Each name stands for a flat space through zero: a line, a plane or more. A row that begins with a name and a colon came from that space; any other row is followed by the name of the space it lies nearest, among the names in its block.
z726-z249: [ 12  -5  11  -6 -31  11 -25  13 -10  22 -15   4  12 -28   6 -10   8  -1
  20  12  -3 -12  11   0  23  11  -7 -14 -10   2 -15]
z726-z249: [ 22   8   0 -12  13  16  -3  11  -1  41 -10 -25   6 -24  11 -10  -9  -6
 -12  -8  14  11  -1 -69  16 -24   5   5  23  -8   7]
z334-z748: [  1 -42  31 -10  19   6 -13  16   3  21  -7 -21  27 -16  26 -36 -21  -9
  12 -18  -1  12  10  -2  16  30   7  23   5  17  45]
z990-z237: [  3  38  -8   7  33  19  20 -35  20   2  -8  14 -33  20 -12  -2  16  -1
 -18 -11  49   0 -25 -24 -31 -29  -5  20  20  -6  13]
z990-z237: [ 10  33 -32  16 -55  -3  -9  -1 -25 -12  -4  30 -14  -2 -29  26  25  14
   5  33 -24 -27  13  34  10  -4 -10 -42 -30 -10 -61]
z334-z748: [ -3   3  26   7 -37  -4 -42  30   1  25  -8   2  -4 -18   8 -24   1   3
  17   9  43   5  23 -31   9  11 -18  29  18 -13  -5]
z219-z438: [-20  32 -29   6 -84 -53 -20  23   6 -29  45  31 -24   3 -14  47  29  30
  18  45  -1  -7  -2  22  -4 -31  -9 -14   1 -33 -87]
z990-z237: [  2  57 -29  12  -5   6  16 -35  13 -12   3  34 -42  20 -26  22  34  11
 -11  12  33 -14 -24   0 -29 -40  -9  -5   5 -16 -32]
z219-z438: [ -1  14   1  -6 -20  12  -4 -21   5 -10 -12  28  -8  -5  -8  16  30  -3
  17  13   5 -23 -16  25  -6  -5 -14 -28 -16   1 -30]
z219-z438: [ 17  35 -36  33  -9   0   5  13 -36   5  -7  -7 -17  15 -31   3 -15  11
 -35   8 -12   1  36 -25   7  -4   0  -4  -5 -15 -14]
z726-z249: [-36  -3  20  15 -40 -16 -19  23 -32 -49 -21   2   0  15 -23  42 -14 -19
   0  16 -13  -8  35  -7 -10  29 -39 -36 -18 -18 -42]
z990-z237: [ -5  -7  15 -16  20   6   5 -10  19   3   0  -4   2  -3  13  -1   3  -9
   4 -11  17   6 -20 -16  -9 -10   0   8  14   2  14]
z749-z414: [ 10   9   1  21 -25   4 -23  24 -25  19 -16  -4  -2  -7 -10 -19 -11   4
  -4   8   7  -1  37 -18  16  18 -10   8  -2  -7  -4]
z990-z237: [  2  29  -6   8  17   9  10 -20  15   4  -2  11 -25  14  -8  -5  11   3
 -11  -6  38   2 -14 -16 -21 -20  -3  21  16  -6   8]
z334-z748: [-18  -5  46  14 -72 -17 -69  52  -5  17 -11   9  -2 -23   8 -25  -1   2
  34  20  52   3  43 -25  13  32 -35  33  16 -20 -19]
z726-z249: [-24 -16 -27 -17 -25 -54  17  -6  30 -45  67  23   1  14  10  36  23  27
  24  20 -41  -1 -37  87  -9 -18  25 -10 -12   3 -35]
z334-z748: [  7  30  -7   9  -5  22   2 -29   1  -2 -19  29 -21   5 -18   2  26   0
   2   7  20 -20 -10  16 -12  -6 -12 -11 -11   0 -13]
z334-z748: [ 20   6   4   6  50  43  17 -29  -5  20 -35  -5  -2   4  -5 -28  -5 -14
 -18 -24  13  -4  -2 -13  -5   8   1   6  -2  16  45]
z334-z748: [-20  25 -59   5 -14 -64  34  32 -18 -47  55 -31 -13  32 -23  81 -28  15
 -49  16 -52  27   6 -49 -10 -54  14 -28  15 -41 -61]
z219-z438: [ 20  36 -37  11   9   0  16   0  -7  17   8  -9 -18   6 -14   4  -4  13
 -30   1   4   8   2 -39   1 -34  12   6  14 -14  -8]
z726-z249: [ 10 -17 -13 -29 -53 -20 -16  27  -9   7  19  -5  29 -39  14  30  10   7
  25  28 -53 -10  -3  10  38 -12  10 -49 -17  -5 -56]
z219-z438: [ 11   6  -3  -6 -14   8  -6   0  -3  12  -6   4   3 -15   0   2  10   0
   7   8  -3  -8  -2  -5  10  -7  -1 -14  -4  -1 -15]
z749-z414: [ 10   9   3   8 -62   9 -35  20 -32   9 -26  14   6 -26 -14   8  12  -1
  19  28 -13 -24  31   4  26  19 -22 -39 -26  -8 -48]
z990-z237: [ -3  11  -5  -6  27  11  22 -25   9 -12  -5   3  -9  12  -5  16   6  -9
 -11  -9   5  -2 -22  -7 -18 -17  -1 -10   2   1   3]
z749-z414: [-27  -5  -2   1 -21 -38  -2  20   2 -33  26  -4  -3  15  -2  31  -9   4
  -1  10 -10  11   5   0 -10  -5  -4  -1   6 -16 -25]
z219-z438: [-13  39 -23  26  13   0  25 -32   0 -37  -1  25 -37  43 -33  22  12   4
 -23   1  15  -7  -7  19 -37 -11 -10  -1  -5  -8 -10]
z219-z438: [ 19 -17   6 -30  32   9   6   2  23  41  10 -26  18 -27  33 -20  -6  -3
   2 -17   7  17 -25 -41  15 -25  23  18  26   7  30]
z726-z249: [ 10  -7  -7   0  -1   8   3   0 -17   1 -10  -4  12  -6  -4   4  -4  -3
  -2   2 -29  -8   8  11  13  10   4 -24 -18   7  -4]
z749-z414: [-12 -24  31   7  -9   0 -23  35 -28  -1 -25 -26  19  -6   1  -4 -34 -19
  -4  -5  -6   9  41 -37  12  35 -19  -3  -1  -5   9]
z334-z748: [  8 -37  -5 -26  42  -5  25  -4  15   8  23 -25  28  -7  27  -8 -15   0
  -2 -19 -37  14 -23  14  11  -5  34   4   2  20  36]
z219-z438: [-23  -1   9 -28   5 -18  11 -26  52 -21  33  22 -11   6  19  21  31   4
  23   1  28   2 -55  22 -29 -33   3  11  18  -2 -10]
z726-z249: [ 24 -17   9 -20 -69   9 -43  37 -32  32 -21  -4  37 -60  10   8   8  -5
  33  30 -41 -23  24  -8  55  14  -9 -58 -27  -2 -54]
z990-z237: [ 27  52 -19  23  -5  47   3 -34 -23  12 -46  29 -27   2 -36  -1  26  -4
 -13   9  18 -31   7  -3  -4  -5 -20 -29 -21  -2 -20]
z749-z414: [-12  33 -46   0 -59 -44   6  -6  14 -37  50  39 -25  12 -17  52  40  32
  14  39 -20 -15 -25  55 -10 -39   6 -27 -12 -19 -79]
z749-z414: [-13  -4 -11  23  22 -28  12  23  -7 -13  22 -25  -7  31  -6  -7 -37   9
 -31 -13  -2  29  24 -18 -10   6  11  39  18  -8  28]
z749-z414: [  8  12 -42  20  17 -13  29  -8 -11 -13  22  -1 -11  27 -17   3  -9  19
 -27  -1 -31   5   5  29  -3  -6  23   5  -9   3   7]
z749-z414: [ 10  -6 -23   2  74  10  49 -33  12  -3  12 -14  -2  27   2 -15 -14   3
 -30 -30 -17  13 -22  19 -15  -9  32  19   2  21  55]
z726-z249: [-11 -14 -11 -13 -39 -26  -3  20 -17 -27  15  -4  18  -8  -2  45  -2  -1
   9  22 -53  -7   5  17  15  -1  -1 -49 -21  -8 -51]
z334-z748: [ 38  30 -14 -31  -8  11 -10 -17  56  70  28  19 -15 -43  32 -34  49  27
  27   6  58   1 -54 -21  12 -64  24  38  39  -3  -3]
z990-z237: [  8  15 -49  39  -2  -7  26   1 -53 -33  -3  -2  -6  34 -43  20 -22  10
 -38   9 -67 -10  40  39   6  21   8 -35 -40   1 -16]
[-54  14  44  25 -37 -18 -32  35 -27 -51 -33  -5 -19  27 -28  44 -24 -31
 -12   9  41   7  45 -72 -32  22 -64  -8  14 -39 -37]
z726-z249
[  3  37  -6  -3   0  15   6 -30  18   1  -7  25 -26   3 -10  12  31   0
   1   5  37 -12 -28 -11 -20 -31 -11  -4   9  -9 -19]
z990-z237
[-16  12  11  -7 -39   7 -11 -29  10 -32 -12  49 -11  -1 -12  29  45  -5
  35  23   8 -35 -22  56 -16   4 -26 -39 -27   1 -48]
z219-z438
[ 10  13  10 -11 -15  25 -12 -15   2  13 -24  17  -1 -21  -1   3  24  -9
  16   8  15 -20 -12  -6   4  -6 -15 -23  -7   0 -20]
z990-z237
[-10 -12  -4   5   2 -12   7  11 -16 -21   3 -12   8  11  -6  15 -18  -4
 -10  -1 -29   4  14   5   1  12   1 -13 -10  -1  -3]
z749-z414
[-10   0 -10  -4   5 -14  14   8  -8 -19   8 -16   3  10  -5  31 -14  -6
 -17   0 -21   8   1 -24  -5 -13   1 -18   3 -11 -15]
z726-z249
[-14   8  19  18 -39  -6 -32  23 -15  -6 -16   9  -9   0 -11  -1  -2  -3
   8  13  24  -3  31 -13  -1  21 -28   6   0 -14 -19]
z334-z748
[ 18  -6  -3 -34  45   4  18  -7  38  40  23 -26   8 -20  34 -15  -1   2
  -6 -21  18  23 -41 -49   4 -45  29  28  39   3  32]
z219-z438
[-24  -2  17  11 -59 -22 -33  22  -9 -24   0  22  -4   0  -8  14  10   3
  25  24   6 -11  21  25  -1  23 -26  -8 -12 -12 -39]
z334-z748
[ 22  12  21  -7  15  55  -6 -27  -7  28 -53   8   2 -22  -3 -15  16 -23
   5  -8  23 -22  -6 -24   4   5 -19 -22  -9  10   9]
z990-z237
[ 21  -4   6 -38   8  19  -1 -12  26  37   2  -3  13 -38  28  -5  21  -4
  19  -3  10  -3 -38 -23  15 -32  12  -8  13   6  -1]
z219-z438
[  0  -6  17 -13  29  18   6 -14  13   8 -13  -7   4  -4  10  -7   0 -14
   0 -15  17   3 -16 -20  -8  -4  -2   5  10   6  22]
z990-z237
[-15  20   0 -28  26   2  27 -41  43 -20  13  15 -19  10   6  36  30  -9
   2  -6  31  -1 -60 -14 -37 -49  -3  -7  20  -7 -13]
z990-z237
[-17 -59  24  19 -65 -50 -54  93 -46  -1  14 -35  42 -17  12 -19 -53   8
  16  16 -49  20  82   7  47  68  -3  13 -12  -5  -5]
z219-z438
[  9  -4  -1  15  20  16   7 -36  17   4   0  34 -10  14   0 -47  21  16
  16  -8  13 -14 -12  86  -9  26  13  32 -18  30  42]
z726-z249
[-31 -13  -9  13  33 -55  21  24  22 -26  56 -28 -12  43   9  -2 -37  17
 -29 -19  11  47   2 -17 -26 -12  22  67  40 -12  38]
z219-z438
[-20 -40  47 -17 -72 -23 -59  26  24   4  14  31  20 -35  32 -23  28  10
  74  24  16 -13   1  67  18  37 -13  14  -9   9 -19]
z334-z748
[ 19  37 -39  48 -67 -12 -25  25 -44   6  -1  24 -20   5 -38 -10   5  31
  -5  34 -16 -17  54  34  23  19  -5  -4 -27 -13 -42]
z990-z237
[ -9  -5   1   6 -12   0   0  15 -36 -24 -21 -14  11   4 -17  33 -20 -17
 -14   6 -36  -6  27 -17   6  16 -16 -43 -20  -7 -25]
z726-z249
[ 36  18 -54   7  71  25  60 -58  12  11  13   8 -13  24  -9 -22  11  19
 -30 -21 -24  -5 -35  52  -8 -22  45   9 -13  28  45]
z749-z414
[  8  30  -5 -18  17  32  20 -56  27  -2 -14  32 -19  -2  -5  16  44  -8
   9   0  25 -24 -51  12 -22 -33  -6 -24  -4   5 -14]
z219-z438
[-64   6   6  12 -12 -52  11  14   0 -83  23  -3 -22  52 -22  69 -18 -11
 -20   7   3  17   6 -18 -47  -7 -28  -7  12 -32 -37]
z726-z249

Each name stands for a flat space through zero: a line, a plane or more. A row that begins with a name and a colon came from that space; any other row is followed by the name of the space it lies nearest, among the names in its block.
z462-z881: [-10 -34 -14  -1  38  16  -2  -9 -19 -11 -19 -27  -9  17  23  21   4  19
  41   5  11 -38  -7 -30  -8 -11  -4  14 -35  -8   3]
z890-z90: [ 31 -34 -24   0  50  31  20   2 -50   4 -33  12   8  12 -21  25  -2  29
  55  38  22  32   4 -77 -23  23  38  39 -12  -8  -5]
z462-z881: [ 12 -21 -25 -20   0  -5  -2  -5   2   7  -4 -32  -7   9   8   7   5 -11
  12 -32  12 -26  10  22  13   3   4  -2  13  16  -9]
z75-z464: [ 34  16  28  14 -20  -2 -19  13  10  -5   3   2 -15 -35  23 -12   0 -38
 -22  12 -20  -8  18 -34  11  11 -25 -11 -16  -9  -3]
z890-z90: [-29   2 -24 -25 -17 -35  35  -7  28  15 -12 -19 -23 -25 -42  31 -31  14
 -15  -3 -11  30 -15  25  46  13   4  24 -20 -25 -10]
z989-z954: [ 21   7  11   3  -8   0 -30  19   5  -5   6  -3  18  -6   5  -2  17 -16
   9 -14  -2  10   7   3  -2  20   4  -7  34  23  -1]
z75-z464: [-25  25  72  36 -36   4 -76  41  51 -40   5  -1 -14 -53  60  15  24 -45
  -5   5 -62 -29 -34 -55 -14  -7 -70 -14 -50 -37  24]
z989-z954: [ -2  13  -3  -1   9  -9  -3   3 -10   0   0  -1  -1  -6  -9  -9  -7   8
   1  17   6  20   2 -12  11   9   1  10  10   5   4]
z989-z954: [ -6  -6  -4   4  -4  14  35 -27  -6  10   7  24  -2  25  -4 -15  -7   9
 -26   1   7 -17   5  25 -18 -31   6 -15 -13  -9  -2]
z75-z464: [  6  -4  38  23  -7   5 -36  10  31 -17  -6 -17  30 -17 -12  54  18  17
  14  -6 -25  10   4  20  17  30   3   4  -3   7 -14]
z890-z90: [-43  22   4   1 -28 -11   2 -19  24   5  14   5 -15   5 -12 -11  -5   6
 -45   0 -10  -2  -9  45  14 -33 -21  -8   7  -8   9]
z462-z881: [  6  25  -7  -9 -18 -23  -6  -1   6  11   7 -10 -16 -16 -13 -20  -9 -13
 -30   6   1  17  16  13  35   7 -10   1  28  11  -1]
z75-z464: [ -3  37  43  21   4 -52   4 -17  27 -11  12 -42  -2 -45 -14  12 -40  33
 -42  32 -17   1  36  47  93  29 -24  -4 -41   2 -24]
z989-z954: [ 18   8 -10 -18 -25 -14  41  17   6  15   7  34  -2 -17 -10 -20 -18 -32
 -17 -17  -5  25 -11  -2 -17  13  17 -12  -3 -16  -5]
z989-z954: [-17 -10 -22 -16  -2  -7  42  -4   0   9 -12   8 -30 -10  -4   2 -24  -5
  -4   6  -4   0 -21 -25  -3 -11  -3  11 -44 -38   3]
z75-z464: [ 13   5  33  23 -11  25 -42  22   7 -15   3  20  20  -4  17   5  30 -17
  11   0 -17   4  -6 -27 -33   4  -7  -8  13   4   9]
z890-z90: [-20 -13  13  26  29  29  16 -29 -19  -6 -13  14  -2  18  -8  17  -6  46
   1  45   0  -8   0 -22 -10 -26  -3  14 -44 -24   3]
z989-z954: [ 47 -32  36  46  56  47   1 -22 -42 -19 -17   0   9  10  32  16   3  29
  25  53   5 -45  39 -64 -16  -3  -2   0 -69 -11 -14]
z462-z881: [  2  22  35  24  -1   1 -11   0   2 -11  25  20  35  10   5 -20   7  10
 -16   0   0   1  11  38 -10  -1   3 -26  17  21  -1]
z989-z954: [-12 -17 -20 -30 -33 -15  10  24  36   4 -10 -10 -22 -24   9  24  -2 -40
  11 -45 -22  -8 -37  -6  -7   6  -7   3 -24 -30   1]
z462-z881: [-11   3  27  24  43  11   8   2 -29 -24  25  28  45  35  38 -35   2  24
  22   0  19 -31  -7  12 -50 -16  11 -33 -17  15  10]
z890-z90: [ 17  -2 -31 -17  15   4   8  10 -31  13  -5  15   9  14 -20 -16   2   0
  22   4  25  38   0 -22 -16  15  30  15  44  18   4]
z989-z954: [ 33 -22  19  10  -8  13  39  -3  10   0   0  20  10  -6  13  13  -9 -14
  -7 -16 -14 -27   7   5 -22   3  12 -24 -55 -24 -20]
z75-z464: [ -8  23  35  33   6  12 -20 -28 -12 -12  23   4 -12  16  41 -48   4   1
 -43  29   2 -54  26   7   0 -47 -43 -31 -13   7  12]
z462-z881: [  9  70  47  30 -32 -20 -22  -2  13   4  27  28  10 -29 -36 -34  -8   5
 -71  46 -15  60  32  26  41  14 -14  -9  46  18  -1]
z989-z954: [ 22 -16  -9  -6   8  11  12  15 -14   0 -16   8 -17 -15  16   2  -5 -23
  20   9  -4  -3  -8 -64 -20   7  -1  10 -32 -24   2]
z75-z464: [ 26   5 -18 -10  -1   0  22  -8 -24  15   5  13 -23   3  11 -43 -12 -25
 -21  10  15  -8  18 -22  -4 -12  -3  -9   4   0   1]
z75-z464: [ 42  43  24  18   9 -25  16 -13 -22   6  22   9   3 -19  -9 -50 -31   5
 -48  44  12  19  53   9  43  19  -1 -17   8  21 -14]
z462-z881: [ -1   3  24  25  22  15  -3  -4 -14 -12   3  16  20   9   3   0   3  24
   6  25   1   1   4 -12 -14  -3   3  -2 -14   0   2]
z890-z90: [  1 -21  11  17  21  22   6 -11  -8  -8 -18  -2  -4   0   3  28  -2  22
  15  26  -7 -13   1 -33  -5  -5  -3  13 -47 -23  -4]
z890-z90: [ 36  14   7 -15  23 -47   3  36  -9 -15  33 -18  43  -7  46 -44 -12 -27
  29 -52  23 -25  12  39   1  45  19 -44  15  47 -12]
z462-z881: [-25  26 -27 -28 -16 -28  34  21  -4  13   1  29 -38 -26  -4 -38 -31 -30
 -17  14  -4  35 -36 -48  -9  -5 -11  11 -14 -36  21]
z890-z90: [-44   0  -7   3 -12   5  21 -30  14  11 -14   5 -26   0 -40  27 -13  33
 -29  30 -13  19 -12   8  20 -26 -10  25 -24 -34   3]
z462-z881: [ 30   5 -35 -23  20 -18  34  -1 -37  17   4   3 -10   5  -1 -44 -23 -11
   0   6  32   9  19 -13   7  12  19  -1  18  16  -4]
z75-z464: [ 19  35  47  31  -6   2 -30  13  -2 -14  17  21  10 -20  21 -29   5 -16
 -22  27 -13   5  16 -23  -3   5 -21 -18   3   6   6]
z890-z90: [ -2   7  11  10   6  -4  12 -12   0   0   4   4  10   1 -16   4 -10  23
 -12  13   1   9  10  21  14   3   7  -1  -6   2  -8]
[ 53  -4   6  -2 -26   5  13   3  11  15  19  21  45  14 -19  -4  14 -17
 -14 -47   7  13  28  69 -13  24  43 -32  52  37 -25]
z462-z881
[-24   9 -17 -12  -1   1   8  11 -15   1   6  24 -20   8  23 -40  -3 -23
   0   2   6  -5 -29 -35 -36 -27 -14  -3  -2 -15  25]
z75-z464
[ 19 -16  29  24 -20  40  11   8  16   1 -15  49  27  -7 -36  50  15   9
   3  11 -29  43 -11 -20 -37  14  27  10 -17 -29 -11]
z462-z881
[-18  16   2   5  20 -10  10  -7 -14  -2  11  10  23  16 -20 -13  -9  35
   0  13  16  23   1  27   4   3  16   1  18  17   2]
z75-z464
[-34 -21 -63 -55 -39  -7  31  23  17  21 -20   9 -61 -14   8  -1  -8 -59
   8 -38 -11   0 -62 -49 -32 -24 -13  19 -19 -52  22]
z989-z954
[-53  37  40  27 -34 -19  13 -44  44   1  23   4  -3  -2 -33   5 -19  40
 -81  19 -25  -1  10  94  48 -34 -27 -18 -18 -12  -6]
z890-z90
[ 37   3   8   6 -11  11  -7   4  -6   4   1   9 -10 -10  15 -18   5 -31
 -14   6  -3  -8  19 -27  -6   1  -8 -10   2   0  -2]
z75-z464
[ 26   2  18  15 -47  31 -48   1  25   8  -8   6 -12 -12 -11  20  35 -31
 -26   2 -26  11  16 -13   1  -5 -17   5  36   1  -1]
z890-z90
[ 19  -8   1  -2  23  -7   6  13 -13  -8   1  -7  15  -2  18  -4  -6  -1
  27  -8  10 -10   4 -10  -5  20  12  -6 -13   9  -6]
z890-z90
[  6   2 -28 -21  -1 -14  17   7  -7  15  -7   1   0  -4 -32   2 -10   3
   6  -2  11  40  -2   1  12  21  23  18  27   7  -4]
z890-z90
[-17  18   0   5   4  -2 -28 -10  -6  -1  10  -8  10  18 -11 -13  12  19
  -8   7  13  10   9  28  13  -9  -3   2  48  30   8]
z989-z954
[-34 -22 -17  -8  46   3  13   3 -28 -18  -1  -8  -4  26  49 -16  -6  10
  45  -7  19 -51 -31 -29 -37 -26  -7  -5 -45 -11  18]
z462-z881
[ 14  10 -28 -19  20 -14  41   6 -38  13   3  22 -12  -1   0 -45 -27 -10
   1  18  24  20   0 -37 -10   6  15   3  -1  -4   5]
z462-z881
[ 25   8  -5 -11  10 -23   8  17  -8   1  11  -5  23  -5   0 -16  -8  -6
  13 -18  15  13  11  19   8  33  23 -10  23  26 -10]
z890-z90
[ -3 -28  -1   5  14  24  -6   2  -6 -10 -21  -7 -18  -1  25  23   8  -4
  27   9  -9 -29 -14 -55 -20 -12 -14  13 -45 -27   6]
z890-z90
[ -2 -21 -15 -11  -8   8  39  -4   3   8  -9  14 -22  -2   8   4 -13 -16
  -3  -8  -7 -18 -16 -20 -21 -16   0  -2 -46 -36  -1]
z989-z954
[ 39  -5   4  18  10  40  32 -22 -41  12  10  54  10  34   6 -45   3  -4
 -22  22  20 -10  27 -16 -48 -28  18 -23   4   3  -1]
z989-z954
[  5   4  39  20   0 -22  38 -15  27  -7  12  -4  28 -16 -16  27 -28  32
 -23  -3 -16  -6  18  66  33  21  13 -21 -51  -7 -31]
z989-z954
[  8 -21  12   8 -36  21  69 -35  24  16  22  45  16  32   0  -7  -7  -8
 -52 -44  -8 -44   7  86 -38 -40  19 -53 -34 -18 -21]
z989-z954
